Below is a small trained network, with its code and all its weights. Each question gives an input and a class and asks what happens when units are switched off, that is, made to give their printed mean instead of their output.

import numpy as np


def w(rows, s, z=0):
    codes = np.array(rows[::2]) - 128.0
    scale = np.full(codes.shape[1], s)
    scale[-1] = z or s
    return codes * scale


def norm(h):
    return h / np.sqrt((h * h).mean(-1, keepdims=True) + 1e-5)


def f(y):
    return np.maximum(y, 0)


def log_softmax(a):
    a = a - a.max(-1, keepdims=True)
    return a - np.log(np.exp(a).sum(-1, keepdims=True))


def net(x, mask):
    res = np.array(x, float).reshape(1, 2) / 4 @ E
    u = 0
    for l in range(2):
        y = f(norm(res) @ A[l][:, :-1].T + A[l][:, -1])
        res = res + np.where(mask[u : u + 13], y, B[l][:, -1]) @ B[l][:, :-1]
        u += 13
    return log_softmax(norm(res)[-1] @ U[:, :-1].T + U[:, -1])


A, B = {}, {}
E = w([
[225,175,1,181,62,122],'x0',
[150,78,216,106,27,118],'x1',
],0.0055)
A[0] = w([
[132,97,102,126,27,128,138],'L0N1',
[109,32,132,64,150,154,100],'L0N2',
[142,93,135,165,250,151,62],'L0N3',
[128,147,148,153,54,92,49],'L0N4',
[141,57,150,72,48,103,19],'L0N5',
[136,177,82,124,52,119,133],'L0N6',
[180,173,185,98,147,89,3],'L0N7',
[123,150,132,115,154,210,47],'L0N8',
[198,148,164,141,67,76,115],'L0N9',
[104,133,131,157,182,110,29],'L0N10',
[170,193,84,132,96,101,194],'L0N11',
[166,68,119,164,125,2,74],'L0N12',
[99,106,132,90,116,144,216],'L0N13',
],0.0097,0.0045)
B[0] = w([
[156,30,210,145,112,184,219],'L0N1',
[123,80,54,59,66,137,195],'L0N2',
[154,95,126,233,42,183,199],'L0N3',
[43,225,151,129,93,94,168],'L0N4',
[83,193,120,240,176,193,202],'L0N5',
[117,101,150,62,96,62,221],'L0N6',
[115,59,150,208,80,184,128],'L0N7',
[125,70,146,231,128,179,142],'L0N8',
[193,65,155,211,159,252,211],'L0N9',
[160,100,145,210,115,200,156],'L0N10',
[65,147,111,91,163,1,253],'L0N11',
[83,54,82,191,69,110,153],'L0N12',
[202,172,57,134,130,127,198],'L0N13',
],0.0066,0.0068)
A[1] = w([
[199,47,123,181,176,72,212],'L1N1',
[161,119,196,255,107,244,189],'L1N2',
[56,225,111,132,148,89,59],'L1N3',
[133,163,109,32,167,70,1],'L1N4',
[130,111,114,171,166,194,89],'L1N5',
[245,127,186,167,121,203,172],'L1N6',
[121,188,135,33,184,87,5],'L1N7',
[149,60,194,34,135,85,59],'L1N8',
[25,192,53,65,180,64,15],'L1N9',
[81,134,127,14,80,160,71],'L1N10',
[238,170,207,113,52,158,41],'L1N11',
[137,160,125,31,155,203,39],'L1N12',
[232,91,62,151,124,73,149],'L1N13',
],0.0085,0.0033)
B[1] = w([
[129,100,124,68,58,212,181],'L1N1',
[65,191,31,213,171,207,253],'L1N2',
[124,170,143,186,185,61,144],'L1N3',
[101,170,121,230,184,177,142],'L1N4',
[44,97,149,204,84,208,168],'L1N5',
[1,148,90,202,165,223,188],'L1N6',
[144,184,70,175,167,118,136],'L1N7',
[190,108,98,72,129,102,148],'L1N8',
[156,203,178,157,201,120,158],'L1N9',
[179,75,163,62,56,51,146],'L1N10',
[30,224,97,158,194,221,143],'L1N11',
[164,125,149,72,122,122,136],'L1N12',
[175,87,206,45,119,112,169],'L1N13',
],0.0078,0.014)
U = w([
[191,190,151,145,185,87,20],'0',
[72,108,93,201,102,249,251],'1',
[219,62,167,33,59,137,32],'2',
],0.012,0.0016)

Each question gives the input, the list of numbers given to net, and the class t.
The units are the neurons (one row each of A and B). Each row of codes is followed by its name. A weight is (code - 128) times the scale printed after its matrix; where a second scale follows, it is the last column's (A, B and U).
mask holds one flag per neuron, layer by layer. A switched-off neuron (its flag False) gives its mean, the last column of its row in B, instead of its output. The means were averaged over made-up inputs and are rounded, as every weight is.
A unit's drop is (log p(t) with every unit on - log p(t) with that unit switched off) / (log p(t) with every unit on - log p(t) with every unit switched off).
The circuit of an input: a set's keep is (log p(t) with only the set's units on - log p(t) with every unit switched off) / (log p(t) with every unit on - log p(t) with every unit switched off). Starting from the 12 units with the biggest drops (on a tie, the unit counted first), units are removed one at a time, each time the one whose removal leaves the highest keep (on an exact tie, the one counted first), for as long as the keep stays at least 0.8.
units of the circuit, in order: the units of the circuit, biggest drop first
k most important neurons: the k neurons with the biggest drops, biggest first
k most important neurons of layer l: the k neurons of layer l with the biggest drops, biggest first
drop when u is switched off: that unit's drop, to one decimal
input [2,1], class 2: 2 most important neurons	(L0N11, L0N6)
input [4,2], class 2: units of the circuit, in order	(L0N6, L0N3, L1N2, L1N6)
input [5,2], class 2: 2 most important neurons	(L0N11, L0N6)
input [2,-8], class 0: 2 most important neurons	(L0N9, L0N1)
input [-4,0], class 2: most important neuron	(L0N2)
input [-2,1], class 2: 3 most important neurons of layer 0	(L0N2, L0N9, L0N11)
input [-7,2], class 2: 2 most important neurons	(L0N9, L0N11)
input [-1,0], class 2: 4 most important neurons	(L0N2, L0N9, L0N5, L0N1)
input [-5,0], class 2: 3 most important neurons	(L0N2, L0N9, L0N5)
input [-8,7], class 2: drop when L0N9 is switched off	1.2
input [2,-4], class 0: drop when L0N13 is switched off	0.0
input [5,-3], class 0: drop when L0N11 is switched off	0.1
input [4,1], class 2: drop when L0N11 is switched off	0.7
